Each row is followed by its class.
[-393    1  -64 -126   77 -135  -28  -82   58   36  -53   -6   66  180
   60  254   31  -33  123  -99 -197  -11 -133   60   10  172  138 -140
 -137  -50 -185  130  -94   26   69  -75   69   94  -87]	T
[ 270   76  -61   83  169  -24  -73  -60   -6   47  279  158   51  167
   45 -159 -279  -53   72  131   -6 -283   89 -161  -34   39 -296  -51
  169   20 -125 -390  169   -2 -133   33  -32 -311  -82]	N
[-449  -66 -105  -29   94    6  -96   32 -106   65 -118   12   -7   93
  131  409  -69  145  206  -65 -283 -102 -259  -30 -186  163  149 -311
 -102    0 -253   39   40  -36  -95  -84  214   67  -76]	W
[ -38 -252   27 -137 -298  104  358 -389  -19  -27  119   74   83 -313
  110  148 -488  -45 -207  -87 -301 -544  -88 -359  116  150 -404  225
  699 -147 -160 -327  -84   55 -135  -82  -46  146   18]	W
[ 207   53  -53   23 -163  234  174  -32   20  273 -279 -182  230   25
  301  209 -341   56   51  -90 -142 -804 -358 -371 -305  111 -322  -43
  237 -134 -146  -24  117  -11  -94  -42  152  486  226]	N
[-337 -131   80  -89   65   12  -55 -111  -63 -138 -121 -169 -189   26
  -64  521  202  174   93  -79   94    2  -42  141  130  214  453 -179
 -275  165  -80  369   25  -93 -203   -9  108  147  -83]	Y
[-238 -149  -64   -6 -309   88 -296  -94  -75  407 -103   44  433 -561
  -50 -314 -196 -265 -139  290  211 -126   82   22 -242 -130  141  409
   28  -26   42 -368  207 -213   61  101  -33  304  229]	N
[-109  -53  -45  -64  108  219   31  -71   18  -82  189 -176 -316  519
 -137  -53   17 -100   25  -49  181  165 -104  166  286  -45   -6  185
  -23 -166   16  111 -122   -2  -83  -19   86 -169 -198]	Z
[-272  -33 -152 -136   57  102  -28  -78    4   42  -47 -166 -149   68
  -95  415  139   17  119 -122 -157   77 -148  130  -38  193  289  -51
 -187   12    4  237 -131  -40   -4   -9  190  168  -67]	S
[ 150   46  -30   -9 -109  -74   38   -7  145  297  124  187  -20 -139
 -156 -388    2 -217 -209   62 -246 -135  137  128 -133 -114 -136  252
   39   56  113  -76 -236 -102  181   56  -52  125  233]	R
[-181 -124 -111  137  -94  -97 -207  424 -148   -4 -173   65  -62 -315
  320  203  363  145  367    5 -293   62 -365  123 -384 -240  223 -327
  -92 -119   80 -108  285 -427   12  128  266  166  210]	W
[-205   29  -82  -14  122  165   68   51   -8  -30   43 -169 -126  481
  -65  -56  -67 -118   65  -57  153  197 -175  118  174  -47 -106    0
 -106 -193 -130   94  -92   46  -57  -35   83 -206 -204]	N
[ 385  -80  -45  223   -9  -52  -33  -92   43   44  113   41 -114 -348
  -64  -65   56  223  -20  192 -148 -367  237  -80   32  113 -168 -216
  171  108  114 -357  118 -135 -152  186  117   13  530]	R
[ -98   61  207  296   46 -441   20  177  163 -241   60  243  181   66
  279 -106   46  157  214  496 -285  182   43 -173   64  442 -111 -191
  136  268  -67 -269  334   59   39   68   33 -213  117]	T
[  54    2 -246   45 -232   51  361  -89  -48  206    7  235  122   73
  304   -5 -133  112  -15 -138 -377  -70 -391 -160 -261  178 -279 -105
  515 -414 -101 -142 -132 -284  167 -221  349  240  166]	Y
[ 101 -282 -199  -75 -337  105 -291 -166 -130  332 -303  177  393 -694
  316  527   52  360  -84 -216 -222  -27 -210  -71 -136 -423   90  -73
  139  -91  -83  273   25 -229  262  -27  -87  483  396]	T
[ 232   28  -76   -1  150  -28  -85  -87  -34    7  295  235    7  178
   27 -205 -272  -72  -33  131   35 -395  183 -166  -27   -6 -359   -8
  176  -42 -121 -455  104   17  -64   24  -81 -342 -101]	V
[ 149  167  109  115  -17 -219   -2  273   81  249   36  175  279  -18
  234  386 -342  429   99  -18 -450 -399 -268 -356 -353   30 -361 -492
  358  116 -545 -139  135 -164 -225  -87  124  -71  279]	N
[-195  -14  -48   31  121  293  -66   91  -11  -37   12 -162 -245  520
  -24  -72  -23  -61  126  -44  195  173 -185  117  174 -125 -157  -47
 -133 -209  -70   57   -4   13  -48  -32  104 -179 -189]	N
[ 292   63  135  201  -12   -4 -238  114  -54  142 -212  387  361 -223
    7 -453   26  -10   66  243   -1  173  293 -110 -218   92 -280 -235
   -7  -31   54 -273  167 -229  -82  115  235  232  499]	V
[-452   -4   99   98 -340 -197  -32   -2  108  226 -402  249  207 -143
  273  418    4  347  148 -233 -325 -293 -306  -48 -131   80  -70 -405
  109 -228 -367   46  -56 -145   23  -98  168  333   60]	Z
[  -4 -155   66  -73 -190  201 -229 -241  -42  272   56    4  346 -292
 -177 -424 -332 -197    0  -28  427 -177   39  -43 -130 -163 -140  317
  169  -28 -235 -398  213 -186 -453   -8  159  178   26]	R
[-105    1   56  -62   24 -156 -135 -145  220  244    4   10  256 -241
 -180 -265  -92 -409    4    4  170 -151  156   53 -138   -7  129  230
  -54  -16  -62 -118   -6  -87 -213  -74   48  276    9]	R
[ 193   28   40  -78  108  -34 -207 -320  188  130   98 -135   98 -425
 -218 -112 -148 -341  -32   88  182 -249  256  -62  -20 -116   85  335
   -5  -25   64 -245  128   60 -149   27   19  407   91]	Z
[ -25  -18   14   -3  262  186  -20   25  -35 -155  160 -190 -309  446
  -94  -60  -36 -118  155  -28  185   50 -120  127  193 -139  -84   68
  -35 -120  -55   29   18  -82 -175  -26  153 -109 -117]	N
[  76  144 -304  -71 -250  138 -159  101  169  431 -305  -17  323 -277
   86   72  112    7  102  -52 -131   64 -136 -121 -405  180  -49   16
  219 -139  175   94  -63 -169  151   32  197  407  216]	V
[ 159   72  -41  -31   17  -22   12   31  110  275  127  245  116    9
 -116 -467  -21 -235 -250  168 -181   34  192  113 -171   14 -221  301
  -42  -33  129  -68 -177  -18  158   65  -75  102  241]	S
[-287 -120   -3    3  -45  100  -79   17  -94   49 -306 -155   55   -3
  105  391   88  157  118   46    4  -29 -199   27  -69  144  275 -143
 -193  103  -64  310  186  -45   55  -10   43  125   62]	C
[-117  -18  -41  -13  102  173    9  -31  -39  -55   55 -158 -227  531
   -2   38  -47   13   69  -56  223   14 -184   93  187  -98  -90  -29
  -46 -147 -208   61    4   -4 -103  -29   99 -204 -157]	W
[-268  -76 -180  -58   -6  -35 -115  -33   89  137 -144 -111   39 -133
  104  645  216  230  166  -32 -406  103 -218   38    2  270  375 -113
 -143  205   -8  317  -20  -91  117   41  119  151   47]	T
[ -12 -212  194  -65  -29   63 -249 -341    2  230 -167  -55  295 -268
  -49 -119 -114  110  -98   15  271  131   92  -14   54 -151   76  180
    9  -71  -64  125  328 -118 -186    1 -128  231  148]	R
[  77  180   -4   -8   81  213  195  205   89 -160  266  -18 -301  379
 -262 -371 -240 -471   66  -32 -100 -543   40  -86   -3  116 -319   33
  431  -80  297 -248 -264  -35 -163  -82  184 -119  -42]	S
[-293  -67 -112  -80   67   33 -122   84   -6   46  -60 -128   -9   33
   -6  442   85   33  117  -59 -161  146 -188   58  -58   93  171 -152
 -226  -68  -54  150   44   32  -24   29   73  -23  -61]	V
[-216 -113  -87  -83   39   84   51   -8  -64    6  -52 -139  -87  -31
  -18  383   53   61  109 -148 -159  -59 -275   34  -89  147  256  -67
  -50  -43  -12  208  -54 -101  -63  -82  187   97  -72]	V
[ 266 -165  155  -60   45  -13 -208 -281   89  -67  249  -85  -53 -153
 -229  -61  -71  -52   13   53  281  -50  188  -52  156 -159   81  274
  139  121   67 -193   80   -7 -277   12   73   70   81]	T
[ 183  102   47  -23 -114  -85   79  -82  143  305   90  274  172  -37
 -164 -547 -108 -232 -308   87 -126 -140  224   56 -135  -77 -325  260
   16   28  -19 -111 -251   10   98   27  -83  166  282]	T
[ 230   32 -159   12  163   18 -146 -134   -2  131  372  217    9  109
  -17 -245 -290  -90    2  177  -86 -280  167 -114   31  -14 -392  -65
  172  -13 -102 -492   92  -28  -44  124  -67 -382    2]	T
[ 152  171   47  -15   23 -145  193  -15  193  128  112   91  -59  108
 -168 -344  -33 -226 -226   32 -279 -128  157  104   32  -41 -147  248
  -56   15   -7   49 -265   98  108   14  -65   78  139]	Y
[-539 -129  -80  -10  -19   10   15   -7   19  125 -226 -124   45  133
  215  686   21  272  267 -156 -375   41 -499  -32  -81  330  312 -360
  -41  -32 -193  337   53  -49  -46 -118  178   53 -121]	Z
[-102   87  215  246 -183 -225  -32  -11  212  108 -135  216  235 -356
  302 -172  -25   74  298  156 -201  162 -108 -120  -42   99 -209 -386
  137  235  -91 -251  136  -51  106  124  -47   71  -51]	Y
[ 244  173   31   23   28  -87   29   27  146  285  167  237  127   46
  -93 -550 -160 -232 -184  102 -185 -134  218   18 -132 -120 -370  199
   21  116  -83 -158 -137   29   46    3  -69   88  240]	Y
[  45  311 -149  177   46 -107  170   88  235  482   10 -170  255  272
  134  116 -511  -49   55   -5 -226 -899 -310 -361 -239  -36 -327 -188
  299   29 -342 -147  -34  154  158 -239   42  -90   65]	W
[-484  -68 -124  -83   54 -106  -61   46  110   85  -68  -30  138   -1
   85  448   12   34  159  -22 -350  153 -227   -5  -50  256  162 -182
 -104  -52 -178   34  -42   21   42  -33  132  -25 -125]	N
[-188   93 -329  -55 -540   41  389  130  133  503 -283  -90  167  308
  187   82  174   93 -142 -349 -287 -151 -483  134 -216  183  103   90
  124 -458 -227  200 -356 -283  298  -83  103  -36   62]	S
[ 179  -66  112   52  -75 -403 -284   20  206  -71 -144  156   72 -220
  168  267  288  455  145   11 -122  201  102 -108   39 -187  -20 -175
 -107  320  -48  -34  208  327  182   80  -39  -42   85]	Z
[ 191   62   22   13  -69  -36   67  -32   91  192   76  150   -7 -101
 -142 -419  -62 -220 -237  112 -158  -98  191   56  -72  -60 -189  248
   -2   62   52 -104 -111   20  123   46  -44  139  237]	R
[ 241  225  147   34   27 -152  144   21  189  166   55  118   69  118
 -117 -366 -104 -195 -212   84 -174  -92  125  -25  -84  -33 -213  202
   -2  151  -43   61  -86  105   21  -34  -88  116  164]	V
[ 153  115  -31  -29  -88  -86   76   13  170  265  102  232  111  -20
 -110 -432  -40 -244 -280   92 -226  -45  177   65  -92  -87 -274  291
  -10  -27   19  -94 -251    3  207   27  -97  107  217]	V
[ 211  115   62   38   15  -66   13   17  118  183  133  188   -2  -67
 -133 -441  -65 -137 -165  157 -160 -110  241   30  -87  -15 -244  159
   36  174   11 -141  -85   -8  -20   79  -50   84  262]	Z
[ -56   23   28   71  -37   78  -66  -86  126  284  -98 -316  197 -373
 -108  -16 -147 -327  138   61   78 -273 -134  -18 -101  -79   73   99
   60  154  118  -74  114  -53   18   65   41  312  124]	R
[  94  190   12  -20  -76 -142  149  -24  215  337    0  225  178   47
  -86 -422  -88 -241 -212   53 -246  -78   93   48 -187   33 -275  164
   13  -17  -87  -39 -249   21   93   -9   -2  220  217]	C
[-402  -43 -177   99  -96 -169  262  -96 -161   98  262  135 -120 -190
  -19    8 -374 -211   -4  175 -558 -572 -162  -60  -81   68    3 -132
  345 -163 -263 -710  -11 -235  138   14  186 -316   -6]	S
[ 202 -204 -120  -85  -44  104 -143 -358  -46  303   74 -111  169 -468
 -116 -166 -141 -274   13   12  147 -117   54   74  -36 -186  135  403
  165   26   60 -152   -1 -293  -88   71   92  407  309]	R
[-548  137   78   49 -261 -284  317   97  137  208   65  180   16 -295
   -5  250 -313  274   32 -145 -840  144 -304 -164 -101  396 -162 -435
  331  -94 -298 -148 -214  -38 -125  -42   85 -168 -132]	T
[ -78 -137  120  -21   14  222 -308 -106  -81  238 -160 -199  212 -314
 -168   90 -212  -81  -17   75  177 -182  -12  -69 -219 -154  179  200
  -84  -93  -54  -24  315  -67 -380    0  176  420  202]	Y
[-148  -31  -34  -11   96  146  -19   15  -17  -34  128 -129 -229  368
  -44  -43  -66  -65  125  -72  150   99 -168  131  193  -85 -117  -22
  -25  -88 -108  -54  -15  -66 -124   18  124 -155 -158]	R
[  55   71   79  -46 -100  -90  100 -138   97  251   -2  210  167  -51
  -96 -412 -151 -247 -248   51 -145  -88  126    2 -111  -45 -191  273
   13   32 -113  -73 -169   54   71  -41  -32  241  155]	V
[-272  -60   38    6   88  -13 -127  119  -85  -79  -40 -146  -44  -61
   68  482   24  137  263  -85 -161  -25 -246  -48  -59  -13  293 -202
 -135  343 -144  204  184  -18 -179  -90  144   85  -92]	T
[ 123 -311  -14  -31  -52  240 -485 -252 -106  -27   45   17  -59 -639
  -55 -197   72 -235  -35  369  455  -89  275   40   44 -306   -2  232
  111    5  316 -448  384 -213   67  229   11  331  324]	T
[ 196   98 -152   45  122   40  -80  -33   -7  114  190  144   10  184
   88 -172 -277  -52   46   57  -33 -378   55 -149  -71  -56 -349 -102
  146  -20  -98 -359   71   59   59    8  -91 -306  -95]	W
[ 296  105   19   11   98  -69  -38    9  185  217  141  103   71  -31
  -72 -300  -83 -177 -171  128 -237 -165  158  -39 -131 -116 -187  237
   11   89   16  -85   -1  101   87  -17  -73  119  256]	S
[ 235  -26 -201   22 -449 -152  -63 -268  232  392  249  479  118 -299
  254   32  -86  294   73 -129 -474 -286   20 -287  -21   50 -662 -464
  699  130 -191 -474  -43  -60   80   61  -23  -70  286]	Z
[-144  -44 -126    5  175   85  -32   -8   -5  -33 -122 -138 -105   94
   34  471   78    0  196    2 -174 -254 -183  -23 -107  318  173 -227
  -74   15   41   43   24  -27  -13   -3  239  100   33]	V
[ 250  164   47    9  -27 -122  135  -62  297  210   90   97   73  -11
  -72 -287  -94 -204 -211   64 -321 -130   60  -36  -65  -58 -224  280
   85   18    8  -36 -156  175  197  -53  -84  159  158]	C
[-171  -57 -138   -6   63   54 -128 -121   19  170  -95 -123   12   41
   94  421  -29   61  222  -59 -109 -258 -213  -39 -102  149   80 -225
  -42  -19 -149   -2  100   23  -26  -16  177  129   37]	S
[-206  119  209  164 -144 -196   -3  473 -214 -111 -277  172  296 -557
   43 -206 -107   46  -17  284   -1  279   72  -74 -144 -139   45 -242
 -203  451 -136  -78  181  -71 -134  123   94  171  215]	C
[-156  -45  -81  -30  129  179   29  -79  -25  -26  104 -162 -235  486
  -36   43  -47 -134  133  -86   78   23 -236  115  161  -80  -54   77
  -27 -180  -89   26  -82  -33  -38  -50  159  -89 -180]	V
[-374 -190  157  -18 -168 -254  121   57 -162 -203 -207  191   31 -380
   97 -163  185  -52  252  -71   83  135  -49  211 -147 -130  -36 -188
   34   45   91 -126 -224 -293   -5  103  121  356   98]	C
[ 324  119  139   54   68 -118   83   61  154   36  167  121  -29   -7
 -161 -397  -90 -269 -197  115 -110 -152  249   20  -35  -91 -246  243
  -20  140   39 -119 -110  117    9   24  -98   63  190]	R
[ 238   19  -64   26   37   11  -44 -178  -49  110  276  215   -8   79
  -66 -278 -298 -137    1   94   36 -554  199 -142  -80  -52 -432  -29
  177  -30  -95 -506   52   32 -164   72   10 -162    3]	C
[-160  -17    5  -63  130  201   57   -5  -37 -169  121 -170 -292  552
  -78  -30   -2  -80   77 -112  269  170 -142  183  302  -86  -67    3
 -106 -181  -65  117  -82  -18 -112  -17   86 -194 -255]	Y
[  42    9  228  -37   -8 -105 -152 -150  169  211   82  -60  365 -216
 -114 -232 -382 -275  108   46  273 -242   49 -169 -143 -120 -307  168
  198    4 -147 -349  140   32 -365    5   48  296  118]	T
[ 192  104  -13  -25  -54  -97   61  -15  108  259  116  202   50  -97
 -169 -388  -70 -215 -277   74 -134 -116  198   83 -136 -122 -177  244
  -57   36  -13  -87 -203   -9   80   29  -51  126  240]	W
[ -37  -41  -97   -4  166  279 -112  122  -96  -65  156 -155 -272  285
  -60  -20   28  -96  148   27  150  155 -158  152   89 -178  -87   11
  -54 -143  104  -23   48 -126  -34   57  128 -111  -57]	C
[-229   34   37  -37  168   63   56   13   39 -201   69 -155 -166  643
   46   60  -39  -65  158 -102   61  146 -233   95  253  -43  -92    4
  -48 -160 -239  110  -53   87  -66  -72   48 -214 -290]	T
[ 195   19  -93   54   49   43  -74  -31  -82   90  159  115   -3   62
   14  -66 -225   40   54   70   33 -388   63 -129  -95  -27 -234 -113
   80   85 -101 -313  134    3  -83   39  -15 -258  -29]	C
[ 237   51 -215    1  -12   -7  -67 -190   47  284  308  204   56 -114
  -31 -152 -316 -125  -48   99 -105 -412  153  -98  -35  -62 -301   16
  202   46  -61 -461  -78  -63   79  112  -97 -241  -19]	Y
